After every row comes roughly how far along a hidden order it lies, from 0 to 15.
In the rows, 128 means zero.
[103 157 180 104 105 124 216 116 114 131 201 113 204 135  73 130 106 123
  98 153] : 8
[149 128 120 138 111  79  89 155 148 128 193  90 106 116 115 131 136 137
 130  99] : 9
[ 85 102  85 100  64 178 133 126 117  92 103 189 155 126 159 120 146 109
 235 185] : 7
[ 85 156 168 116  59  84 148  99  99  89 202 180 233 103 190 140 164 130
 104 125] : 4
[137 129 110 132 177 111 154 152 128 133   1 133  67 140 143 132 188 139
 136 161] : 0
[107 135 127  95  85 127 110  86  90 114 126 136 107 111 121 167 164 140
 141 126] : 8
[128 129  75 107 110 171 141 177 128 103  76 148  50 144  87 109 167 132
 154 125] : 1
[122  96  75 119 151 100 105 134 122 115  38 149  99 107 113  87 185 130
 119 118] : 0
[106  86 126 172 117 133  64  60 115 134 127 170 193 126 164 106 125 132
 124 153] : 14
[137 134 113 129 134 128 127 171 132 134  74 110  60 132 111 140 143 157
 141 121] : 5
[126 118  98 116 124 143  85 125 115 102  97 170 184 115 156 132 144 149
 154  67] : 6
[ 77 146 123 109 103 125 119  84  92  56  88 215 193 135 175 128 185 127
 183  91] : 1
[172 178 120  77 174 110 139 155 157  99 141 167 137 106 179 164 111 133
 143  65] : 4
[ 90 154 157 115 115 115 148 137 110  98 123 147 164 148 147 132 147 125
 136 117] : 3
[118 142 149 137 122  90 108 149 139 117 192 138 174 145 141 111 130 115
 110 110] : 7
[144 176 130 127 131  74 182 155 115  93 147  63 149 111 147 116 132 111
 104 125] : 1
[141 153 144 124 126 129 129  86 127  93 166 192 200 141 204 146 128 119
 109 130] : 8
[ 95 121  71 126 115 157  50 142 114 131 100 127  84 124 130 139 140 133
 149 145] : 9
[122 131 110 130 167 132 100 135 135 165  65 108  63 153 116 133 169 127
 100 182] : 7
[ 87  98 143 118  95 171  45 106 101 123  90 167  91 135 101 169 171 173
 180  44] : 11
[114 108 131 128 109  87 122 145 101 106 120 118 161 103 122 100 143 111
 127  89] : 5
[158 119 123 117 125 155 127 121 160 149 180 141 123 124 108 134  86 125
 122 158] : 14
[123 107 143 121  41 145  97  88  89 104 162 181 112 121 137 135 169 142
 123 101] : 9
[133 144 120 101 119 118 116 144 121 100 162 155 139 115 115 118 126 125
  85  72] : 5
[119  97 105 144 131  96  89 104 117 147  39  71  53 101 110 143 179 147
 170 146] : 8
[113 143 163  97  97 108 178 110 114 133 139 134 156 116 120 148 157 141
  95 127] : 3
[126 114 105 114 157 182 156 131 128 110  69 144 111 146 104 113 114 125
 163 115] : 6
[ 85 121 157 125 106 163 141  86  92 100 101 240 216 160 212 116 131 109
 110 136] : 8
[131 128 132 131 127 101 129 158 136 134 135  68 127 107 126 147 128 140
 190 105] : 9
[106 101 145 156 111 133 113 124 102 151 129  97 112 146 108 120 124 111
 145 167] : 14
[165 105 170 129 146 142 148 109 136 141 178 111 125 152 109 142  80 100
 145 136] : 15
[141 114  99 144 156 103  89  88 128 138 113 122  99 125 146 116 130 120
  71 176] : 9
[ 79 153  59 119  89 188  67 120 106 123  76 168 108 150 104 119 180 159
 112 137] : 2
[ 85 102 173 135  95 148 138 185 142 168 104 150 129 142  99 151 162 150
 177 137] : 8
[146 104 136 147 139 124 136 130 116 135 149 148 174 121 140  93  94 108
  83 122] : 11
[133 131 165 141 144 108 115 204 114 117 153 132 132 156 158 118 111 102
 121  58] : 8
[111 140 129  96 105  94 139 150  95 107 177  85 139  95 111 115 108  94
 131 139] : 9
[132 149  97 142 113 148  89 142 139 122 127 150  97 147 164 137 147 137
 134 147] : 6
[119  99 103 112 137 198 101  72 111 147 111 185 121 133 116 133 109 129
 131 153] : 14
[118 174  92 152 107 104 101 151  99  94 118 103 132 134 127 117 163 156
 127  95] : 1
[128 190 153 133 115 101 177  81 130  60 152 160 200 149 138 132 159 145
 133 100] : 0
[110  80  96 113 166 167  89  94 131 176  57 188 117  92 158 144 123 135
 130 176] : 12
[110 128 111 111 136 115  97 177 149 147  79 176 127 110 165 133 180 151
 106 130] : 0
[142  79 156 117 160 143 164 111 143 159 107 183 147 118 143 132 104 116
 122 146] : 12
[154 122 106 157 134  84  80 144 143 137 115  89  88 114 150 129 158 142
 132 127] : 7
[147  85 157 153  90 172 130 128 147 133 144 194 147 134 156 133 120 139
 159 101] : 13

Next part:
[136 106 124  90  74 132 176 113 106 108 117 130 102 149 102 137 111 125
 116 127 119 106 138 120 122 116 116 123 114  80 112 122  69 106  36 127
 126 105 129 102 184 177 142] : 13
[133 124 104 114  76 125 149 132  83  78 118 126 108 135 105 134 142 122
 138 122 126 122 128 127 112 122 120 122 167 131 186 125  84 121 100  88
 127 131 137 134 118 160 136] : 11
[133 123 100 127  91 124 139 128 117 102 125 124 114 132 112 129 134 129
 140 121 129 121 124 126 122 129 129 125 165 140 150 122  82 132 115  99
 133 132 135 135 120 145 130] : 9
[137 122  90 122 163 135 146 126 177 163 133 143 109 133 138 127 126 136
 124 124 125 101 135 130 134 137 120 126 121 113  93 119 194 146 144 171
 134 112 132 155 177 139 109] : 4
[139 102 108 124 124 135 164 104 170 163 130 136 110 148 122 132  91 144
 115 124 115 106 133 125 146 131 125 131  67  74  14 122 158 135  78 195
 131  94 121 123 216 148 122] : 7
[133 129  92 179 185 113  99 131 207 192 142 121 126 109 151 115 104 153
 144 110 135 120 112 132 148 151 145 135 140 163  38 112 172 177 200 153
 150 141 127 165 136  81  98] : 0
[138 113 127 105  91 130 169 111  97  97 112 130  93 143  98 141 110 119
 125 119 120 111 140 121 118 116 107 123 110  88 157 122  69 103  54 109
 130 111 132 104 148 170 136] : 13
[138 111 114 104  99 130 163 115 118 119 122 129  96 141 109 135 111 127
 119 123 121 107 136 123 125 122 117 124 119  98 109 120  94 117  69 127
 131 114 131 116 170 164 134] : 10
[137 135 141 160  93 109 122 137  75  76 111 106 100 114  95 139 121 117
 156 104 135 143 125 124 112 122 114 127 170 147 230 121  39 114 115  42
 141 150 135 115  44 119 132] : 11
[141 106 124 158 134 116 141 106 162 155 126 116 112 127 115 132  64 143
 131 107 124 119 126 122 142 135 127 133  99  95  39 112 108 142  97 145
 143 120 123 117 153 119 118] : 7
[136 144 149 170 118 106 107 144  80  82 110 108  95 103 100 137 128 112
 162 101 138 147 130 125 109 125 111 127 178 159 255 120  46 118 141  30
 142 161 138 124  16 101 128] : 10
[146 100 139 150 140 128 164  98 153 163 117 128  88 144 106 144  52 138
 124 105 114 114 141 120 146 126 104 136  48  45  53 117 132 120  63 181
 138  94 119  98 182 133 121] : 9
[138 129 131 172 109 109 118 134  98 102 115 110 101 114 104 137 114 125
 156  99 133 142 123 126 120 128 117 130 158 144 203 119  63 128 128  67
 140 144 133 126  60 109 125] : 9
[141 123  98 122 177 135 149 130 170 164 130 149  96 130 134 129 129 128
 126 118 124 101 142 129 130 136 107 125 119 102 115 120 200 140 146 164
 135 110 131 153 164 138 108] : 5
[134 139  95 147 144 122 116 150 140 120 127 128 106 118 133 125 159 126
 149 115 135 128 127 132 121 136 122 126 178 165 190 123 154 148 183 104
 134 142 139 164 104 117 114] : 5
[141 115 156 150  48 111 150 119  44  46 101 102  94 128  68 152  99 113
 147 100 126 141 130 117 111 113 103 127 134 104 219 121   1  90  38  37
 137 132 131  80  54 154 144] : 15
[133 142 130 175 117 105  93 141 106  94 119 106 112 103 112 130 128 124
 161 103 140 149 121 128 118 129 129 129 183 173 215 119  58 138 162  47
 143 167 136 135  41  84 125] : 7
[135 103 125  94  65 130 178 102 107 109 119 128 105 151 100 137  93 128
 116 129 117 105 135 119 125 116 120 124 112  84  85 121  58 105  25 130
 127 105 128  98 192 174 144] : 13
[133 122 142 143  63 114 146 125  55  53 104 109  98 127  79 147 115 112
 150 103 127 138 129 121 108 115 107 125 149 116 223 123  12  97  62  41
 134 134 134  98  62 156 143] : 14
[139 113  91  97 151 149 175 119 160 161 129 158  98 154 131 133 132 132
 111 132 111  95 147 130 134 128 107 127  77  67  72 128 228 129 112 210
 122  84 128 148 227 164 118] : 6
[141 114 151 201  77  99 124 114  97  88 111  89 108 114  83 144  59 132
 154  90 130 148 116 119 132 126 122 136 123 118 139 113   1 125  77  65
 148 142 124  88  62 111 131] : 11
[134 143  91 176 194 115  98 146 184 160 136 125 115 106 145 119 141 139
 153 107 138 130 122 135 134 146 132 132 171 175 145 118 182 174 225 127
 144 151 134 178  92  80  98] : 0
[133 139 106 159 125 116 111 144 118 102 122 120 109 113 119 128 151 125
 155 111 136 137 124 130 118 132 125 127 184 167 206 122 106 142 168  78
 137 151 138 152  74 110 120] : 6
[140 107 112 126 133 131 159 110 159 154 126 135 104 141 121 134  90 137
 120 119 118 106 136 124 140 129 116 129  90  77  60 118 144 132  89 171
 133 104 125 124 189 145 121] : 7
[128 155 108 143 140 121  97 158 114  93 123 125 113 107 130 123 183 115
 156 117 141 140 131 133 106 130 127 122 220 195 255 126 109 143 204  52
 135 174 145 168  45 104 119] : 6
[138 130 123 158 112 115 129 135  95  94 115 118  97 119 104 137 127 121
 151 105 132 136 128 127 117 127 110 127 155 140 208 121  86 125 130  73
 138 140 135 131  69 123 124] : 9
[141  95 126 144 123 126 155  95 170 171 127 123 109 143 111 137  53 150
 120 111 114 115 129 121 156 131 124 136  53  61   1 116 124 133  66 199
 137  95 115 101 203 131 121] : 7
